Here is a tiny trained network, its code and every weight. The questions are about switching its units off for an input and a class, where a switched-off unit gives its printed mean instead of its output.

import numpy as np


def w(rows, s, z=0):
    codes = np.array(rows[::2]) - 128.0
    scale = np.full(codes.shape[1], s)
    scale[-1] = z or s
    return codes * scale


def norm(h):
    return h / np.sqrt((h * h).mean(-1, keepdims=True) + 1e-5)


def f(y):
    return np.maximum(y, 0)


def log_softmax(a):
    a = a - a.max(-1, keepdims=True)
    return a - np.log(np.exp(a).sum(-1, keepdims=True))


def net(x, mask):
    res = np.array(x, float).reshape(1, 4) / 4 @ E
    u = 0
    for l in range(2):
        y = f(norm(res) @ A[l][:, :-1].T + A[l][:, -1])
        res = res + np.where(mask[u : u + 10], y, B[l][:, -1]) @ B[l][:, :-1]
        u += 10
    return log_softmax(norm(res)[-1] @ U[:, :-1].T + U[:, -1])


A, B = {}, {}
E = w([
[158,15,144,93,121,143,194,160,72],'x0',
[184,143,136,56,50,63,91,172,169],'x1',
[37,141,253,37,172,167,138,154,168],'x2',
[69,60,108,152,61,132,131,119,190],'x3',
],0.0041)
A[0] = w([
[71,78,115,193,203,223,183,30,111,21],'0.n0',
[91,64,114,158,89,126,138,122,184,23],'0.n1',
[186,210,152,81,179,121,129,149,3,3],'0.n2',
[186,108,166,49,31,33,111,208,175,68],'0.n3',
[154,105,48,196,79,88,146,143,85,49],'0.n4',
[70,188,119,180,140,105,58,113,183,7],'0.n5',
[64,118,220,71,118,157,172,138,170,101],'0.n6',
[154,12,148,86,99,145,188,160,63,35],'0.n7',
[92,80,111,159,75,103,136,155,217,47],'0.n8',
[49,53,132,168,117,125,130,120,198,76],'0.n9',
],0.0074,0.0063)
B[0] = w([
[72,190,57,172,112,116,148,247,78,251],'0.n0',
[198,164,161,43,61,199,91,69,42,154],'0.n1',
[164,133,139,60,17,255,76,29,48,207],'0.n2',
[40,172,73,183,150,119,145,200,70,255],'0.n3',
[127,62,83,115,190,147,69,100,193,227],'0.n4',
[152,145,230,152,75,39,190,99,172,186],'0.n5',
[128,49,91,131,177,137,79,101,181,255],'0.n6',
[147,133,232,195,91,71,184,91,183,234],'0.n7',
[204,187,137,47,76,206,113,91,54,168],'0.n8',
[206,162,130,55,101,188,96,80,41,196],'0.n9',
],0.008,0.0049)
A[1] = w([
[169,58,80,112,219,136,79,125,177,42],'1.n0',
[117,84,139,79,212,137,104,144,188,16],'1.n1',
[205,79,52,138,169,119,133,101,208,2],'1.n2',
[167,149,127,70,88,193,126,93,104,61],'1.n3',
[85,181,69,110,126,90,146,254,109,41],'1.n4',
[181,75,187,126,128,74,213,123,121,82],'1.n5',
[156,207,196,157,113,40,173,70,195,39],'1.n6',
[180,107,203,192,98,85,197,134,142,32],'1.n7',
[112,94,157,90,211,137,99,115,166,34],'1.n8',
[182,146,97,164,182,127,119,111,100,113],'1.n9',
],0.0088,0.0066)
B[1] = w([
[77,67,96,33,220,1,24,172,238,189],'1.n0',
[142,80,19,59,208,25,68,138,150,162],'1.n1',
[74,96,141,15,219,72,66,136,156,176],'1.n2',
[202,150,145,92,29,179,65,57,115,250],'1.n3',
[55,154,114,207,192,217,200,203,46,253],'1.n4',
[150,170,194,202,152,101,193,102,199,188],'1.n5',
[197,5,234,217,146,66,250,100,238,218],'1.n6',
[176,178,189,178,147,7,174,85,236,194],'1.n7',
[171,113,52,99,125,39,101,153,140,166],'1.n8',
[111,87,195,55,151,105,156,147,148,204],'1.n9',
],0.0079,0.0044)
U = w([
[201,160,114,58,22,225,67,49,55,241],'0',
[36,176,57,196,179,150,192,252,55,6],'1',
[124,66,54,47,214,48,51,128,194,120],'2',
[179,133,206,216,107,61,218,78,211,233],'3',
],0.019,0.0011)

Each question gives the input, the list of numbers given to net, and the class t.
The units are the neurons (one row each of A and B). Each row of codes is followed by its name. A weight is (code - 128) times the scale printed after its matrix; where a second scale follows, it is the last column's (A, B and U).
mask holds one flag per neuron, layer by layer. A switched-off neuron (its flag False) gives its mean, the last column of its row in B, instead of its output. The means were averaged over made-up inputs and are rounded, as every weight is.
A unit's drop is (log p(t) with every unit on - log p(t) with that unit switched off) / (log p(t) with every unit on - log p(t) with every unit switched off).
The circuit of an input: a set's keep is (log p(t) with only the set's units on - log p(t) with every unit switched off) / (log p(t) with every unit on - log p(t) with every unit switched off). Starting from the 12 units with the biggest drops (on a tie, the unit counted first), units are removed one at a time, each time the one whose removal leaves the highest keep (on an exact tie, the one counted first), for as long as the keep stays at least 0.8.
units of the circuit, in order: the units of the circuit, biggest drop first
top k neurons: the k neurons with the biggest drops, biggest first
k most important neurons of layer l: the k neurons of layer l with the biggest drops, biggest first
drop when u is switched off: that unit's drop, to one decimal
input [7,3,7,-4], class 2: top 2 neurons => (0.n6, 0.n5)
input [-8,-4,-8,-1], class 2: units of the circuit, in order => (0.n4)
input [4,-6,-3,5], class 1: top 2 neurons => (0.n0, 0.n2)
input [3,-5,-6,0], class 2: top 3 neurons => (0.n4, 0.n3, 1.n0)
input [1,-5,-7,0], class 2: top 2 neurons => (0.n4, 0.n3)
input [-8,-5,8,-6], class 2: top 2 neurons => (0.n6, 0.n7)
input [-7,2,-7,1], class 2: top 3 neurons => (0.n4, 0.n7, 1.n2)
input [-6,7,-4,8], class 0: top 2 neurons => (0.n8, 0.n0)
input [-1,-5,7,-4], class 2: top 2 neurons => (0.n6, 0.n3)
input [-7,7,4,8], class 0: top 2 neurons => (0.n8, 0.n0)
input [-1,-8,-7,0], class 1: top 2 neurons => (0.n0, 0.n6)
input [-6,-2,-6,5], class 2: top 4 neurons => (0.n4, 0.n2, 0.n7, 1.n2)
input [8,3,-8,-6], class 2: top 2 neurons => (0.n4, 0.n5)
input [0,5,2,-8], class 0: units of the circuit, in order => (0.n2)
input [2,6,-4,-7], class 0: 2 most important neurons of layer 0 => (0.n2, 0.n0)
input [-1,8,8,1], class 1: 2 most important neurons of layer 0 => (0.n3, 0.n4)
input [6,6,5,0], class 1: 2 most important neurons of layer 0 => (0.n3, 0.n5)
input [-2,-7,-6,5], class 1: 2 most important neurons of layer 0 => (0.n0, 0.n6)
input [-1,-5,-6,-1], class 2: 2 most important neurons of layer 0 => (0.n4, 0.n3)
input [4,8,6,4], class 1: units of the circuit, in order => (0.n3)
input [6,8,2,-2], class 1: drop when 0.n3 is switched off => 1.6
input [-1,-6,1,7], class 0: drop when 0.n9 is switched off => 0.7
input [-4,6,1,1], class 1: drop when 0.n3 is switched off => 1.0
